Below is a small trained network, with its code and all its weights. Each question gives an input and a target symbol and asks what happens when units are switched off, that is, made to give their printed mean instead of their output.

import numpy as np


def w(rows, s, z=0):
    codes = np.array(rows[::2]) - 128.0
    scale = np.full(codes.shape[1], s)
    scale[-1] = z or s
    return codes * scale


def norm(h):
    return h / np.sqrt((h * h).mean(-1, keepdims=True) + 1e-5)


def f(y):
    return np.maximum(y, 0)


def softmax(a):
    e = np.exp(a - a.max(-1, keepdims=True))
    return e / e.sum(-1, keepdims=True)


def log_softmax(a):
    a = a - a.max(-1, keepdims=True)
    return a - np.log(np.exp(a).sum(-1, keepdims=True))


def net(x, mask):
    ids = ['δζηθπτφω'.index(c) for c in x.split()]
    T = len(ids)
    res = E[ids] + P[:T]
    u = 0
    for l in range(2):
        r = norm(res)
        for j in range(3):
            rows = slice(2 * j, 2 * j + 2)
            q, k, v = (r @ M[l][rows].T for M in (Q, K, V))
            z = softmax(np.where(np.tri(T) > 0, q @ k.T / 2**0.5, -1e9)) @ v
            o = O[l][rows]
            res = res + np.where(mask[u + j], z, o[:, -1]) @ o[:, :-1]
        u += 3
        y = f(norm(res) @ A[l][:, :-1].T + A[l][:, -1])
        res = res + np.where(mask[u : u + 4], y, B[l][:, -1]) @ B[l][:, :-1]
        u += 4
    return log_softmax(norm(res)[-1] @ U[:, :-1].T + U[:, -1])


Q, K, V, O, A, B = {}, {}, {}, {}, {}, {}
E = w([
[203,84,100],'δ',
[161,148,152],'ζ',
[112,120,154],'η',
[254,215,215],'θ',
[153,192,144],'π',
[112,156,31],'τ',
[62,151,123],'φ',
[155,149,151],'ω',
],0.0083)
P = w([
[210,189,3],'0',
[145,114,124],'1',
[133,98,204],'2',
[146,125,191],'3',
[156,156,167],'4',
[157,193,145],'5',
[148,179,136],'6',
],0.0027)
Q[0] = w([
[141,176,138],'0.h0',
[153,138,173],'0.h0',
[144,111,131],'0.h1',
[139,114,189],'0.h1',
[78,77,167],'0.h2',
[4,122,126],'0.h2',
],0.021)
K[0] = w([
[139,120,184],'0.h0',
[241,79,127],'0.h0',
[122,166,145],'0.h1',
[112,110,213],'0.h1',
[64,141,247],'0.h2',
[23,190,200],'0.h2',
],0.014)
V[0] = w([
[136,123,166],'0.h0',
[135,107,224],'0.h0',
[64,255,186],'0.h1',
[137,42,30],'0.h1',
[132,142,255],'0.h2',
[164,182,254],'0.h2',
],0.005)
O[0] = w([
[153,153,85,140],'0.h0',
[169,175,37,115],'0.h0',
[126,200,250,116],'0.h1',
[130,32,116,19],'0.h1',
[79,55,237,8],'0.h2',
[89,1,194,85],'0.h2',
],0.0044,0.0016)
A[0] = w([
[11,152,100,1],'0.n0',
[126,129,127,70],'0.n1',
[136,164,79,247],'0.n2',
[159,136,129,176],'0.n3',
],0.012,0.0014)
B[0] = w([
[223,247,84,150],'0.n0',
[129,132,120,128],'0.n1',
[93,103,192,254],'0.n2',
[132,102,140,209],'0.n3',
],0.012,0.005)
Q[1] = w([
[127,173,55],'1.h0',
[167,123,99],'1.h0',
[254,125,183],'1.h1',
[78,185,178],'1.h1',
[113,179,94],'1.h2',
[91,143,119],'1.h2',
],0.018)
K[1] = w([
[107,166,41],'1.h0',
[167,157,113],'1.h0',
[188,135,253],'1.h1',
[65,185,118],'1.h1',
[76,160,90],'1.h2',
[91,156,131],'1.h2',
],0.016)
V[1] = w([
[141,244,3],'1.h0',
[110,21,41],'1.h0',
[242,75,91],'1.h1',
[159,113,117],'1.h1',
[204,114,68],'1.h2',
[42,211,221],'1.h2',
],0.0051)
O[1] = w([
[196,2,232,1],'1.h0',
[218,189,166,62],'1.h0',
[166,192,37,147],'1.h1',
[138,158,85,132],'1.h1',
[57,127,164,152],'1.h2',
[211,88,77,92],'1.h2',
],0.0049,0.0043)
A[1] = w([
[225,160,144,16],'1.n0',
[192,36,152,6],'1.n1',
[148,148,219,59],'1.n2',
[180,63,2,103],'1.n3',
],0.0093,0.0021)
B[1] = w([
[159,169,176,201],'1.n0',
[192,62,247,157],'1.n1',
[118,101,55,223],'1.n2',
[146,1,28,251],'1.n3',
],0.013,0.0031)
U = w([
[11,108,209,204],'δ',
[125,188,73,29],'ζ',
[221,216,173,193],'η',
[123,129,117,16],'θ',
[183,54,37,250],'π',
[168,67,205,227],'τ',
[114,139,124,23],'φ',
[122,155,111,2],'ω',
],0.011,0.0043)

Each question gives the input, a string of symbols that net reads in full, and the target symbol t.
The units are the heads (2 rows each of Q, K, V and O) and the neurons (one row each of A and B). Each row of codes is followed by its name. A weight is (code - 128) times the scale printed after its matrix; where a second scale follows, it is the last column's (O, A, B and U).
mask holds one flag per unit, layer by layer, with each layer's heads first. A switched-off unit (its flag False) gives its mean, the last column of its rows in O or B, instead of its output. The means were averaged over made-up inputs and are rounded, as every weight is.
A unit's drop is (log p(t) with every unit on - log p(t) with that unit switched off) / (log p(t) with every unit on - log p(t) with every unit switched off).
The circuit of an input: a set's keep is (log p(t) with only the set's units on - log p(t) with every unit switched off) / (log p(t) with every unit on - log p(t) with every unit switched off). Starting from the 12 units with the biggest drops (on a tie, the unit counted first), units are removed one at a time, each time the one whose removal leaves the highest keep (on an exact tie, the one counted first), for as long as the keep stays at least 0.8.
circuit, biggest first: the units of the circuit, biggest drop first
unit that matters most: the unit with the biggest drop
top k neurons: the k neurons with the biggest drops, biggest first
k most important neurons of layer l: the k neurons of layer l with the biggest drops, biggest first
which heads matter: for each layer, one digit per head in row order, 1 if its drop is at least 0.15 and else 0, layers parted by /
drop when u is switched off: that unit's drop, to one decimal
input τ τ δ δ φ φ δ, target η: which heads matter	000 / 111
input δ ζ δ, target δ: which heads matter	001 / 001
input π η ω π η δ ζ, target η: which heads matter	011 / 001
input ζ δ τ, target τ: most important neuron of layer 0	[0.n0]
input φ δ τ τ, target τ: which heads matter	001 / 100
input π φ δ δ ζ δ, target δ: circuit, biggest first	[0.n2 1.h2 0.n0 1.n3]
input δ δ δ ζ π, target δ: circuit, biggest first	[0.n2 0.n0]
input η δ δ δ τ π, target δ: circuit, biggest first	[0.n2 1.h1]
input η π ζ, target η: top 2 neurons	[1.n3 1.n0]
input δ δ η η δ, target ζ: which heads matter	001 / 001
input δ η δ δ ζ ζ, target δ: which heads matter	000 / 000
input η δ δ ω, target δ: circuit, biggest first	[1.n3 0.n0]
input ζ η η δ θ η δ, target ζ: top 2 neurons	[0.n2 1.n3]
input δ δ φ δ, target η: unit that matters most	1.h0
input δ π π η η ω, target η: which heads matter	011 / 001
input η φ π, target η: which heads matter	010 / 001
input δ δ ω ζ, target δ: top 2 neurons	[1.n3 0.n0]
input δ η η φ, target η: drop when 1.n0 is switched off	0.0
input η ζ π, target η: drop when 0.h1 is switched off	0.3
input δ θ η η ω, target η: unit that matters most	0.h2
input η η δ δ δ δ ω, target δ: drop when 0.n2 is switched off	0.1
